Here is a tiny trained network, its code and every weight. The questions are about switching its units off for an input and a target symbol, where a switched-off unit gives its printed mean instead of its output.

import numpy as np


def w(rows, s, z=0):
    codes = np.array(rows[::2]) - 128.0
    scale = np.full(codes.shape[1], s)
    scale[-1] = z or s
    return codes * scale


def norm(h):
    return h / np.sqrt((h * h).mean(-1, keepdims=True) + 1e-5)


def f(y):
    return np.maximum(y, 0)


def softmax(a):
    e = np.exp(a - a.max(-1, keepdims=True))
    return e / e.sum(-1, keepdims=True)


def log_softmax(a):
    a = a - a.max(-1, keepdims=True)
    return a - np.log(np.exp(a).sum(-1, keepdims=True))


def net(x, mask):
    ids = ['ΘΣΩαγεζπ'.index(c) for c in x.split()]
    T = len(ids)
    res = E[ids] + P[:T]
    u = 0
    for l in range(2):
        r = norm(res)
        for j in range(2):
            rows = slice(3 * j, 3 * j + 3)
            q, k, v = (r @ M[l][rows].T for M in (Q, K, V))
            z = softmax(np.where(np.tri(T) > 0, q @ k.T / 3**0.5, -1e9)) @ v
            o = O[l][rows]
            res = res + np.where(mask[u + j], z, o[:, -1]) @ o[:, :-1]
        u += 2
        y = f(norm(res) @ A[l][:, :-1].T + A[l][:, -1])
        res = res + np.where(mask[u : u + 4], y, B[l][:, -1]) @ B[l][:, :-1]
        u += 4
    return log_softmax(norm(res)[-1] @ U[:, :-1].T + U[:, -1])


Q, K, V, O, A, B = {}, {}, {}, {}, {}, {}
E = w([
[236,130,103,250],'Θ',
[217,171,190,254],'Σ',
[56,223,103,174],'Ω',
[141,191,94,84],'α',
[185,183,146,123],'γ',
[202,143,82,123],'ε',
[115,123,195,65],'ζ',
[105,126,204,74],'π',
],0.0098)
P = w([
[109,136,14,38],'0',
[185,135,229,242],'1',
[152,161,253,181],'2',
[195,187,146,167],'3',
[73,152,219,115],'4',
[40,160,226,115],'5',
[63,147,179,102],'6',
[72,123,126,171],'7',
[39,180,173,43],'8',
[3,141,170,87],'9',
[117,185,164,180],'10',
[80,199,142,85],'11',
],0.0059)
Q[0] = w([
[92,193,61,189],'0.h0',
[226,75,182,87],'0.h0',
[158,68,68,55],'0.h0',
[203,252,95,126],'0.h1',
[74,202,89,184],'0.h1',
[83,196,39,157],'0.h1',
],0.012)
K[0] = w([
[67,194,92,136],'0.h0',
[200,57,73,119],'0.h0',
[248,76,191,165],'0.h0',
[31,51,95,74],'0.h1',
[61,89,32,165],'0.h1',
[113,160,42,118],'0.h1',
],0.013)
V[0] = w([
[65,107,208,142],'0.h0',
[165,10,30,198],'0.h0',
[115,255,127,254],'0.h0',
[71,34,52,73],'0.h1',
[146,236,202,198],'0.h1',
[32,128,81,161],'0.h1',
],0.0065)
O[0] = w([
[105,76,117,213,132],'0.h0',
[220,87,117,106,23],'0.h0',
[123,173,253,53,255],'0.h0',
[44,63,127,175,103],'0.h1',
[180,196,135,40,176],'0.h1',
[24,102,151,27,171],'0.h1',
],0.0068,0.0088)
A[0] = w([
[54,55,248,50,228],'0.n0',
[129,148,156,241,163],'0.n1',
[122,233,142,168,68],'0.n2',
[33,1,133,198,2],'0.n3',
],0.0096,0.00093)
B[0] = w([
[190,76,154,121,254],'0.n0',
[185,166,130,111,151],'0.n1',
[81,77,160,40,233],'0.n2',
[248,216,134,196,135],'0.n3',
],0.013,0.0096)
Q[1] = w([
[93,96,121,128],'1.h0',
[182,146,140,119],'1.h0',
[182,103,166,140],'1.h0',
[104,86,130,126],'1.h1',
[166,195,255,68],'1.h1',
[131,118,152,85],'1.h1',
],0.022)
K[1] = w([
[127,106,157,140],'1.h0',
[135,138,88,109],'1.h0',
[151,135,102,152],'1.h0',
[152,94,137,96],'1.h1',
[93,122,6,152],'1.h1',
[132,116,104,109],'1.h1',
],0.024)
V[1] = w([
[106,138,203,163],'1.h0',
[125,254,63,116],'1.h0',
[69,57,132,139],'1.h0',
[54,195,81,188],'1.h1',
[46,208,198,153],'1.h1',
[209,131,230,180],'1.h1',
],0.019)
O[1] = w([
[57,176,180,134,183],'1.h0',
[207,123,151,193,125],'1.h0',
[127,180,77,105,32],'1.h0',
[101,198,168,217,44],'1.h1',
[116,172,252,139,136],'1.h1',
[86,20,171,107,1],'1.h1',
],0.018,0.0073)
A[1] = w([
[93,21,211,69,39],'1.n0',
[87,161,249,111,99],'1.n1',
[191,187,148,22,7],'1.n2',
[86,37,49,157,183],'1.n3',
],0.015,0.0018)
B[1] = w([
[141,250,211,244,232],'1.n0',
[125,65,15,80,250],'1.n1',
[241,150,169,89,237],'1.n2',
[107,92,184,16,156],'1.n3',
],0.015,0.013)
U = w([
[247,106,139,142,215],'Θ',
[161,130,180,141,177],'Σ',
[94,179,137,73,237],'Ω',
[119,108,131,171,58],'α',
[153,195,82,193,3],'γ',
[129,49,115,124,103],'ε',
[133,102,46,143,73],'ζ',
[116,111,144,176,66],'π',
],0.011,0.0019)

Each question gives the input, a string of symbols that net reads in full, and the target symbol t.
The units are the heads (3 rows each of Q, K, V and O) and the neurons (one row each of A and B). Each row of codes is followed by its name. A weight is (code - 128) times the scale printed after its matrix; where a second scale follows, it is the last column's (O, A, B and U).
mask holds one flag per unit, layer by layer, with each layer's heads first. A switched-off unit (its flag False) gives its mean, the last column of its rows in O or B, instead of its output. The means were averaged over made-up inputs and are rounded, as every weight is.
A unit's drop is (log p(t) with every unit on - log p(t) with that unit switched off) / (log p(t) with every unit on - log p(t) with every unit switched off).
top k neurons: the k neurons with the biggest drops, biggest first
top k neurons in layer l: the k neurons of layer l with the biggest drops, biggest first
heads that matter: for each layer, one digit per head in row order, 1 if its drop is at least 0.15 and else 0, layers parted by /
drop of u: that unit's drop, to one decimal
input ε α Σ Σ Ω γ Ω, target ζ: top 2 neurons in layer 1 => 1.n2, 1.n0
input Θ α Ω Ω ε π π, target ε: heads that matter => 10 / 01
input α ε γ Σ Ω Ω Θ Σ, target γ: top 2 neurons => 0.n0, 0.n2
input α γ Ω α γ, target γ: top 2 neurons => 0.n0, 0.n2
input Ω Ω Ω α π α Ω Ω Σ Ω Ω Θ, target Ω: heads that matter => 00 / 10
input α Ω Ω ζ γ α π, target γ: heads that matter => 11 / 01
input α γ Θ Ω α π α, target γ: top 3 neurons in layer 0 => 0.n0, 0.n2, 0.n1
input Ω γ α Θ Ω α α α α Ω ε, target Ω: heads that matter => 00 / 10
input α Σ Ω Ω Ω, target γ: top 3 neurons => 0.n0, 0.n2, 0.n1
input Θ ζ Ω ε Σ Σ Ω Ω π Ω Ω Σ, target ε: heads that matter => 10 / 01
input α π Σ Ω Ω γ Ω ζ π Ω ζ, target γ: top neuron in layer 0 => 0.n0
input Ω Ω α α Θ, target Ω: heads that matter => 01 / 10
input α α Θ Σ, target γ: heads that matter => 11 / 01
input Θ Θ α Θ Ω ε ζ Ω Ω Θ, target ε: top neuron in layer 1 => 1.n2
input Θ Θ π α, target ε: top 2 neurons => 1.n2, 0.n2
input Ω α α α Ω Ω Ω Ω ε α Σ, target Ω: top 2 neurons => 0.n0, 0.n2
input ε ζ γ Ω α Ω, target ζ: drop of 0.n0 => 0.1
input α γ Ω ζ Σ α Ω Θ Ω π Ω ε, target γ: drop of 1.h1 => 1.0
input α Ω Ω π α Σ Ω Θ Ω Ω α, target γ: drop of 1.h1 => 1.0
input Ω α Ω Ω α α Ω α Ω α ε, target Ω: top neuron => 0.n1
